Here is a tiny trained network, its code and every weight. The questions are about switching its units off for an input and a target symbol, where a switched-off unit gives its printed mean instead of its output.

import numpy as np


def w(rows, s, z=0):
    codes = np.array(rows[::2]) - 128.0
    scale = np.full(codes.shape[1], s)
    scale[-1] = z or s
    return codes * scale


def f(y):
    return y / 2 * (1 + np.tanh(0.7978845608 * (y + 0.044715 * y**3)))


def softmax(a):
    e = np.exp(a - a.max(-1, keepdims=True))
    return e / e.sum(-1, keepdims=True)


def log_softmax(a):
    a = a - a.max(-1, keepdims=True)
    return a - np.log(np.exp(a).sum(-1, keepdims=True))


def net(x, mask):
    ids = ['αζμστφ'.index(c) for c in x.split()]
    T = len(ids)
    res = E[ids] + P[:T]
    u = 0
    for l in range(2):
        q, k, v = (res @ M[l].T for M in (Q, K, V))
        z = softmax(np.where(np.tri(T) > 0, q @ k.T / 2**0.5, -1e9)) @ v
        res = res + np.where(mask[u], z, O[l][:, -1]) @ O[l][:, :-1]
        u += 1
        y = f(res @ A[l][:, :-1].T + A[l][:, -1])
        res = res + np.where(mask[u : u + 4], y, B[l][:, -1]) @ B[l][:, :-1]
        u += 4
    return log_softmax(res[-1] @ U[:, :-1].T + U[:, -1])


Q, K, V, O, A, B = {}, {}, {}, {}, {}, {}
E = w([
[164,183,146,107],'α',
[196,3,87,187],'ζ',
[156,153,108,149],'μ',
[139,132,144,214],'σ',
[230,122,213,77],'τ',
[158,171,187,192],'φ',
],0.017)
P = w([
[78,94,171,199],'0',
[247,197,146,212],'1',
[196,165,155,201],'2',
[156,139,149,187],'3',
[130,129,158,185],'4',
[94,114,148,173],'5',
[58,96,158,187],'6',
[35,80,169,196],'7',
[2,58,176,223],'8',
],0.0054)
Q[0] = w([
[114,117,143,135],'L0H0',
[253,124,195,213],'L0H0',
],0.058)
K[0] = w([
[135,106,132,118],'L0H0',
[123,2,156,96],'L0H0',
],0.051)
V[0] = w([
[61,155,153,133],'L0H0',
[185,247,8,184],'L0H0',
],0.015)
O[0] = w([
[22,143,105,78,1],'L0H0',
[159,254,56,203,55],'L0H0',
],0.0092,0.0097)
A[0] = w([
[84,250,212,100,1],'L0N0',
[151,156,135,93,59],'L0N1',
[60,151,143,150,57],'L0N2',
[112,84,51,148,86],'L0N3',
],0.014,0.0042)
B[0] = w([
[5,178,223,94,249],'L0N0',
[110,164,133,156,108],'L0N1',
[253,163,123,177,132],'L0N2',
[135,154,55,123,193],'L0N3',
],0.014,0.0013)
Q[1] = w([
[192,149,28,176],'L1H0',
[3,168,109,121],'L1H0',
],0.035)
K[1] = w([
[165,128,140,217],'L1H0',
[5,223,215,125],'L1H0',
],0.031)
V[1] = w([
[189,133,121,139],'L1H0',
[3,43,80,214],'L1H0',
],0.013)
O[1] = w([
[5,48,43,201,250],'L1H0',
[120,188,31,253,38],'L1H0',
],0.0056,0.013)
A[1] = w([
[109,189,48,51,250],'L1N0',
[144,87,43,81,87],'L1N1',
[87,220,40,6,121],'L1N2',
[206,196,70,196,104],'L1N3',
],0.014,0.012)
B[1] = w([
[83,165,36,7,152],'L1N0',
[83,230,110,192,167],'L1N1',
[42,86,100,223,150],'L1N2',
[215,138,166,58,255],'L1N3',
],0.019,0.0078)
U = w([
[2,109,89,128,69],'α',
[49,25,28,218,121],'ζ',
[73,105,28,90,103],'μ',
[179,104,88,206,129],'σ',
[74,21,104,146,201],'τ',
[49,159,180,168,2],'φ',
],0.0063,0.0072)

Each question gives the input, a string of symbols that net reads in full, and the target symbol t.
The units are the heads (2 rows each of Q, K, V and O) and the neurons (one row each of A and B). Each row of codes is followed by its name. A weight is (code - 128) times the scale printed after its matrix; where a second scale follows, it is the last column's (O, A, B and U).
mask holds one flag per unit, layer by layer, with each layer's heads first. A switched-off unit (its flag False) gives its mean, the last column of its rows in O or B, instead of its output. The means were averaged over made-up inputs and are rounded, as every weight is.
A unit's drop is (log p(t) with every unit on - log p(t) with that unit switched off) / (log p(t) with every unit on - log p(t) with every unit switched off).
The circuit of an input: a set's keep is (log p(t) with only the set's units on - log p(t) with every unit switched off) / (log p(t) with every unit on - log p(t) with every unit switched off). Starting from all 10 units, units are removed one at a time, each time the one whose removal leaves the highest keep (on an exact tie, the one counted first), for as long as the keep stays at least 0.8.
units of the circuit, in order: the units of the circuit, biggest drop first
unit that matters most: the unit with the biggest drop
k most important neurons: the k neurons with the biggest drops, biggest first
drop of u: that unit's drop, to one decimal
input σ α φ τ σ σ σ ζ, target σ: units of the circuit, in order	[L1H0; L1N3]
input σ σ μ φ τ μ φ ζ σ, target ζ: unit that matters most	L0H0
input σ μ ζ σ μ σ, target ζ: 2 most important neurons	[L1N3; L0N3]
input μ μ ζ, target σ: 3 most important neurons	[L1N3; L0N3; L1N1]
input μ μ σ, target σ: units of the circuit, in order	[L0H0; L1N3]
input ζ σ μ σ φ φ σ μ φ, target ζ: units of the circuit, in order	[L0H0; L1H0; L1N3]
input τ ζ ζ α σ φ, target ζ: units of the circuit, in order	[L1H0; L1N3]
input ζ τ μ μ σ ζ φ σ μ, target ζ: units of the circuit, in order	[L1H0; L1N3; L0H0]
input μ μ σ ζ α φ ζ α, target ζ: units of the circuit, in order	[L1H0; L1N3]
input φ μ σ σ σ σ μ σ, target σ: units of the circuit, in order	[L0H0; L1H0; L1N3; L0N0]
input τ μ τ ζ σ α ζ μ, target ζ: 2 most important neurons	[L1N3; L0N0]
input α σ ζ σ α σ μ ζ, target ζ: 2 most important neurons	[L1N1; L1N3]
input σ σ σ σ α α μ, target μ: drop of L0H0	1.5
input σ μ μ α, target α: drop of L0H0	1.2
input μ τ φ, target τ: unit that matters most	L1H0
input μ φ ζ σ μ ζ σ σ α, target ζ: drop of L1N0	0.0
input τ α φ, target τ: drop of L1H0	0.1
